Below is a small trained network, with its code and all its weights. Each question gives an input and a target symbol and asks what happens when units are switched off, that is, made to give their printed mean instead of their output.

import numpy as np


def w(rows, s, z=0):
    codes = np.array(rows[::2]) - 128.0
    scale = np.full(codes.shape[1], s)
    scale[-1] = z or s
    return codes * scale


def norm(h):
    return h / np.sqrt((h * h).mean(-1, keepdims=True) + 1e-5)


def f(y):
    return np.maximum(y, 0)


def softmax(a):
    e = np.exp(a - a.max(-1, keepdims=True))
    return e / e.sum(-1, keepdims=True)


def log_softmax(a):
    a = a - a.max(-1, keepdims=True)
    return a - np.log(np.exp(a).sum(-1, keepdims=True))


def net(x, mask):
    ids = ['βδζηθλμξπστψ'.index(c) for c in x.split()]
    T = len(ids)
    res = E[ids] + P[:T]
    r = norm(res)
    for j in range(3):
        rows = slice(2 * j, 2 * j + 2)
        q, k, v = (r @ M[0][rows].T for M in (Q, K, V))
        z = softmax(np.where(np.tri(T) > 0, q @ k.T / 2**0.5, -1e9)) @ v
        o = O[0][rows]
        res = res + np.where(mask[j], z, o[:, -1]) @ o[:, :-1]
    y = f(norm(res) @ A[0][:, :-1].T + A[0][:, -1])
    res = res + np.where(mask[3:19], y, B[0][:, -1]) @ B[0][:, :-1]
    return log_softmax(norm(res)[-1] @ U[:, :-1].T + U[:, -1])


Q, K, V, O, A, B = {}, {}, {}, {}, {}, {}
E = w([
[179,184,99,120],'β',
[162,184,78,99],'δ',
[184,209,100,109],'ζ',
[122,126,99,98],'η',
[174,167,101,124],'θ',
[182,164,105,114],'λ',
[143,95,90,202],'μ',
[151,74,127,80],'ξ',
[159,254,126,53],'π',
[150,174,51,121],'σ',
[146,86,74,177],'τ',
[123,105,109,132],'ψ',
],0.0071)
P = w([
[96,111,174,171],'0',
[224,92,105,71],'1',
[91,152,8,65],'2',
[203,144,180,158],'3',
[245,88,89,49],'4',
[49,178,30,36],'5',
[201,156,187,158],'6',
[253,98,90,58],'7',
[58,215,76,62],'8',
],0.007)
Q[0] = w([
[155,192,138,254],'H0',
[92,21,195,145],'H0',
[47,47,59,48],'H1',
[102,153,240,150],'H1',
[164,195,245,214],'H2',
[17,163,76,132],'H2',
],0.0088)
K[0] = w([
[137,250,230,141],'H0',
[206,68,168,118],'H0',
[200,75,97,62],'H1',
[129,111,142,190],'H1',
[65,115,190,168],'H2',
[147,65,43,148],'H2',
],0.011)
V[0] = w([
[163,171,109,125],'H0',
[154,1,41,103],'H0',
[164,126,252,12],'H1',
[87,110,147,231],'H1',
[103,187,164,177],'H2',
[232,165,120,210],'H2',
],0.0064)
O[0] = w([
[19,83,79,146,218],'H0',
[156,168,94,193,44],'H0',
[71,211,213,119,171],'H1',
[135,251,92,171,4],'H1',
[70,99,150,138,140],'H2',
[148,232,217,253,242],'H2',
],0.0067,0.0043)
A[0] = w([
[192,184,149,85,151],'N0',
[101,193,163,150,122],'N1',
[123,118,67,217,212],'N2',
[69,77,146,255,81],'N3',
[150,84,75,81,217],'N4',
[138,94,80,206,3],'N5',
[141,165,95,8,121],'N6',
[145,127,75,138,59],'N7',
[123,144,6,68,142],'N8',
[79,149,118,94,227],'N9',
[136,197,144,115,137],'N10',
[81,203,67,99,94],'N11',
[192,26,205,66,139],'N12',
[147,176,115,116,144],'N13',
[186,146,101,83,34],'N14',
[91,230,58,28,193],'N15',
],0.0075,0.0035)
B[0] = w([
[67,70,185,58,200],'N0',
[164,15,102,202,164],'N1',
[99,171,75,77,155],'N2',
[222,144,159,5,144],'N3',
[180,125,144,198,186],'N4',
[213,146,185,81,134],'N5',
[198,173,97,129,222],'N6',
[87,105,135,42,134],'N7',
[3,8,221,165,195],'N8',
[200,13,9,223,196],'N9',
[96,70,63,125,178],'N10',
[25,219,210,121,175],'N11',
[85,253,105,95,187],'N12',
[65,134,100,94,165],'N13',
[184,5,234,149,150],'N14',
[130,124,62,195,254],'N15',
],0.0039,0.0081)
U = w([
[76,17,71,179,209],'β',
[25,158,48,128,245],'δ',
[11,85,225,54,78],'ζ',
[122,174,149,195,101],'η',
[111,90,219,190,146],'θ',
[107,134,158,152,45],'λ',
[151,175,84,179,3],'μ',
[118,136,162,166,92],'ξ',
[128,150,96,7,151],'π',
[161,9,156,105,124],'σ',
[205,115,51,153,108],'τ',
[166,159,97,139,116],'ψ',
],0.013,0.0031)

Each question gives the input, a string of symbols that net reads in full, and the target symbol t.
The units are the heads (2 rows each of Q, K, V and O) and the neurons (one row each of A and B). Each row of codes is followed by its name. A weight is (code - 128) times the scale printed after its matrix; where a second scale follows, it is the last column's (O, A, B and U).
mask holds one flag per unit, heads first, then neurons. A switched-off unit (its flag False) gives its mean, the last column of its rows in O or B, instead of its output. The means were averaged over made-up inputs and are rounded, as every weight is.
A unit's drop is (log p(t) with every unit on - log p(t) with that unit switched off) / (log p(t) with every unit on - log p(t) with every unit switched off).
The circuit of an input: a set's keep is (log p(t) with only the set's units on - log p(t) with every unit switched off) / (log p(t) with every unit on - log p(t) with every unit switched off). Starting from the 12 units with the biggest drops (on a tie, the unit counted first), units are removed one at a time, each time the one whose removal leaves the highest keep (on an exact tie, the one counted first), for as long as the keep stays at least 0.8.
circuit, biggest first: the units of the circuit, biggest drop first
unit that matters most: the unit with the biggest drop
k most important neurons: the k neurons with the biggest drops, biggest first
heads that matter: for each layer, one digit per head in row order, 1 if its drop is at least 0.15 and else 0, layers parted by /
input ξ θ ζ β τ π π, target π: 2 most important neurons	N8, N0
input σ π ζ π η, target π: circuit, biggest first	N12
input ψ ζ π π, target δ: heads that matter	011
input π σ ζ π η π ξ, target ζ: circuit, biggest first	H2, N12
input λ θ τ ζ π, target τ: 4 most important neurons	N8, N11, N12, N10
input ψ ζ ζ β, target δ: heads that matter	011
input π δ π τ ζ ζ π θ, target π: heads that matter	010
input θ ζ π ζ π τ β θ δ, target β: circuit, biggest first	N9, N12
input π π λ σ η ζ, target β: 2 most important neurons	N8, N9
input π σ θ θ, target ζ: heads that matter	100
input ζ τ π, target β: heads that matter	010
input π μ θ λ π σ δ, target ζ: heads that matter	100
input π λ π π η θ σ δ ζ, target β: heads that matter	000
input π ζ σ π σ τ π, target ζ: circuit, biggest first	H0, H2
input μ π π π ζ, target π: 2 most important neurons	N12, N9
input σ π π θ π η π, target τ: unit that matters most	H1
input ζ η η μ θ π π ξ ψ, target β: heads that matter	010
input τ δ π τ π ζ θ β σ, target β: circuit, biggest first	N9, H1
input σ ψ θ ζ π δ, target β: circuit, biggest first	N8, N9
input π δ π π π π θ μ, target π: 4 most important neurons	N12, N8, N15, N9
input η ζ π π λ ξ λ, target β: 2 most important neurons	N8, N15
input ζ σ ζ ζ π π π ζ, target π: 2 most important neurons	N12, N8
